Below are the code and all the weights of a small trained network. Each question names an input and a class and asks about switching units off, where a switched-off unit gives its printed mean instead of its output.

import numpy as np


def w(rows, s, z=0):
    codes = np.array(rows[::2]) - 128.0
    scale = np.full(codes.shape[1], s)
    scale[-1] = z or s
    return codes * scale


def norm(h):
    return h / np.sqrt((h * h).mean(-1, keepdims=True) + 1e-5)


def f(y):
    return np.maximum(y, 0)


def log_softmax(a):
    a = a - a.max(-1, keepdims=True)
    return a - np.log(np.exp(a).sum(-1, keepdims=True))


def net(x, mask):
    res = np.array(x, float).reshape(1, 4) / 4 @ E
    u = 0
    for l in range(2):
        y = f(norm(res) @ A[l][:, :-1].T + A[l][:, -1])
        res = res + np.where(mask[u : u + 10], y, B[l][:, -1]) @ B[l][:, :-1]
        u += 10
    return log_softmax(norm(res)[-1] @ U[:, :-1].T + U[:, -1])


A, B = {}, {}
E = w([
[60,157,128,104,94,70,137,96,7,59,162,91],'x0',
[181,121,116,62,101,88,77,105,157,210,154,38],'x1',
[210,116,158,106,156,201,147,1,104,105,197,95],'x2',
[97,116,152,190,163,125,112,158,106,194,204,127],'x3',
],0.008)
A[0] = w([
[173,105,131,171,182,168,126,128,206,141,102,147,91],'0.n0',
[120,149,79,101,168,161,171,97,127,127,152,169,86],'0.n1',
[122,145,161,65,78,148,128,74,142,138,59,161,3],'0.n2',
[196,110,65,64,104,126,152,115,133,37,91,137,81],'0.n3',
[113,150,114,146,96,95,128,100,166,180,185,122,143],'0.n4',
[123,125,157,196,123,171,143,109,124,95,126,180,89],'0.n5',
[140,87,141,101,114,133,95,59,110,175,126,98,48],'0.n6',
[170,175,98,146,113,96,121,137,30,102,120,103,64],'0.n7',
[95,127,131,152,130,170,124,101,144,157,254,150,78],'0.n8',
[177,138,134,149,170,159,137,67,118,111,107,133,20],'0.n9',
],0.0074,0.002)
B[0] = w([
[180,214,92,120,173,114,105,144,148,49,176,18,255],'0.n0',
[153,127,142,37,88,131,133,173,34,161,46,207,173],'0.n1',
[53,87,62,213,166,165,119,5,178,132,115,83,193],'0.n2',
[42,77,170,252,249,30,84,90,126,246,202,180,254],'0.n3',
[17,106,124,165,72,179,234,64,234,92,53,111,196],'0.n4',
[35,94,167,93,104,245,181,146,189,187,139,11,215],'0.n5',
[81,135,122,121,88,71,142,155,149,64,74,190,211],'0.n6',
[251,181,146,136,246,217,123,174,225,92,206,109,214],'0.n7',
[89,86,52,158,116,80,35,82,51,144,138,236,213],'0.n8',
[190,178,82,87,113,27,134,197,59,136,11,254,201],'0.n9',
],0.0057,0.0048)
A[1] = w([
[122,218,206,44,173,109,111,121,44,58,155,80,102],'1.n0',
[104,165,193,175,130,49,98,135,51,95,188,127,164],'1.n1',
[150,119,113,192,93,65,103,252,81,125,43,104,206],'1.n2',
[255,74,93,138,164,142,68,176,175,117,83,126,143],'1.n3',
[126,85,124,197,92,116,35,195,205,98,76,80,251],'1.n4',
[145,178,196,114,137,151,181,181,97,99,75,223,185],'1.n5',
[220,125,154,74,108,120,136,76,41,134,122,128,136],'1.n6',
[105,72,164,158,122,231,207,179,120,20,82,159,96],'1.n7',
[153,70,172,55,68,57,128,73,193,128,118,82,83],'1.n8',
[140,139,115,84,43,21,87,130,181,122,185,119,253],'1.n9',
],0.0062,0.0015)
B[1] = w([
[144,146,98,170,106,138,103,226,188,87,105,45,186],'1.n0',
[171,156,83,159,149,167,114,104,209,135,96,105,206],'1.n1',
[254,126,122,97,167,84,125,38,73,100,169,189,217],'1.n2',
[92,150,99,171,93,85,165,177,92,26,139,85,197],'1.n3',
[125,147,158,122,119,176,96,63,47,120,142,138,255],'1.n4',
[152,116,151,75,31,124,114,134,133,197,163,131,183],'1.n5',
[180,134,172,135,96,61,107,194,100,191,48,186,168],'1.n6',
[111,76,148,31,96,108,151,97,178,169,130,81,197],'1.n7',
[31,104,117,43,127,129,189,169,113,190,223,133,191],'1.n8',
[124,79,201,123,128,188,175,163,140,121,54,183,222],'1.n9',
],0.0071,0.0072)
U = w([
[1,89,135,8,90,199,204,153,153,151,160,108,188],'0',
[162,220,62,160,148,187,99,195,181,4,151,39,68],'1',
[188,129,127,97,103,61,95,142,16,125,105,226,47],'2',
[13,71,60,228,210,113,97,59,100,143,116,135,253],'3',
],0.0087,0.0004)

Each question gives the input, the list of numbers given to net, and the class t.
The units are the neurons (one row each of A and B). Each row of codes is followed by its name. A weight is (code - 128) times the scale printed after its matrix; where a second scale follows, it is the last column's (A, B and U).
mask holds one flag per neuron, layer by layer. A switched-off neuron (its flag False) gives its mean, the last column of its row in B, instead of its output. The means were averaged over made-up inputs and are rounded, as every weight is.
A unit's drop is (log p(t) with every unit on - log p(t) with that unit switched off) / (log p(t) with every unit on - log p(t) with every unit switched off).
The circuit of an input: a set's keep is (log p(t) with only the set's units on - log p(t) with every unit switched off) / (log p(t) with every unit on - log p(t) with every unit switched off). Starting from the 12 units with the biggest drops (on a tie, the unit counted first), units are removed one at a time, each time the one whose removal leaves the highest keep (on an exact tie, the one counted first), for as long as the keep stays at least 0.8.
units of the circuit, in order: the units of the circuit, biggest drop first
k most important neurons: the k neurons with the biggest drops, biggest first
top k neurons in layer l: the k neurons of layer l with the biggest drops, biggest first
input [1,-8,-2,7], class 0: units of the circuit, in order : [0.n3, 1.n7]
input [-6,-8,7,2], class 0: 2 most important neurons : [0.n5, 1.n7]
input [8,-8,-5,1], class 0: 3 most important neurons : [1.n7, 0.n0, 1.n5]
input [-5,0,7,-7], class 2: top 2 neurons in layer 1 : [1.n6, 1.n1]
input [7,-7,4,-2], class 0: units of the circuit, in order : [1.n7]
input [-3,5,8,8], class 2: top 2 neurons in layer 0 : [0.n8, 0.n3]
input [-2,-6,-4,4], class 0: top 2 neurons in layer 0 : [0.n5, 0.n3]
input [-1,-4,-6,3], class 2: 3 most important neurons : [1.n2, 0.n4, 0.n3]
input [-7,3,8,3], class 2: top 2 neurons in layer 1 : [1.n6, 1.n0]
input [-3,5,7,-2], class 2: 2 most important neurons : [0.n9, 1.n6]
input [7,5,7,-3], class 1: top 2 neurons in layer 0 : [0.n7, 0.n8]
input [-2,-7,3,7], class 0: 3 most important neurons : [0.n5, 0.n3, 1.n7]
input [-4,0,4,3], class 1: 2 most important neurons : [0.n0, 1.n3]
input [-6,0,8,-1], class 2: units of the circuit, in order : [0.n9]
input [-6,0,-6,-1], class 1: 3 most important neurons : [0.n0, 1.n3, 0.n9]
input [-1,-4,-8,8], class 2: 4 most important neurons : [1.n2, 0.n3, 0.n2, 1.n5]
input [1,3,5,-8], class 3: top 2 neurons in layer 0 : [0.n3, 0.n2]
input [-4,6,7,-8], class 3: top 3 neurons in layer 0 : [0.n3, 0.n2, 0.n5]
input [-7,-3,6,-8], class 3: top 2 neurons in layer 1 : [1.n0, 1.n1]
input [2,7,4,-8], class 3: top 3 neurons in layer 0 : [0.n3, 0.n2, 0.n5]
input [-3,2,-8,3], class 2: top neuron in layer 0 : [0.n3]
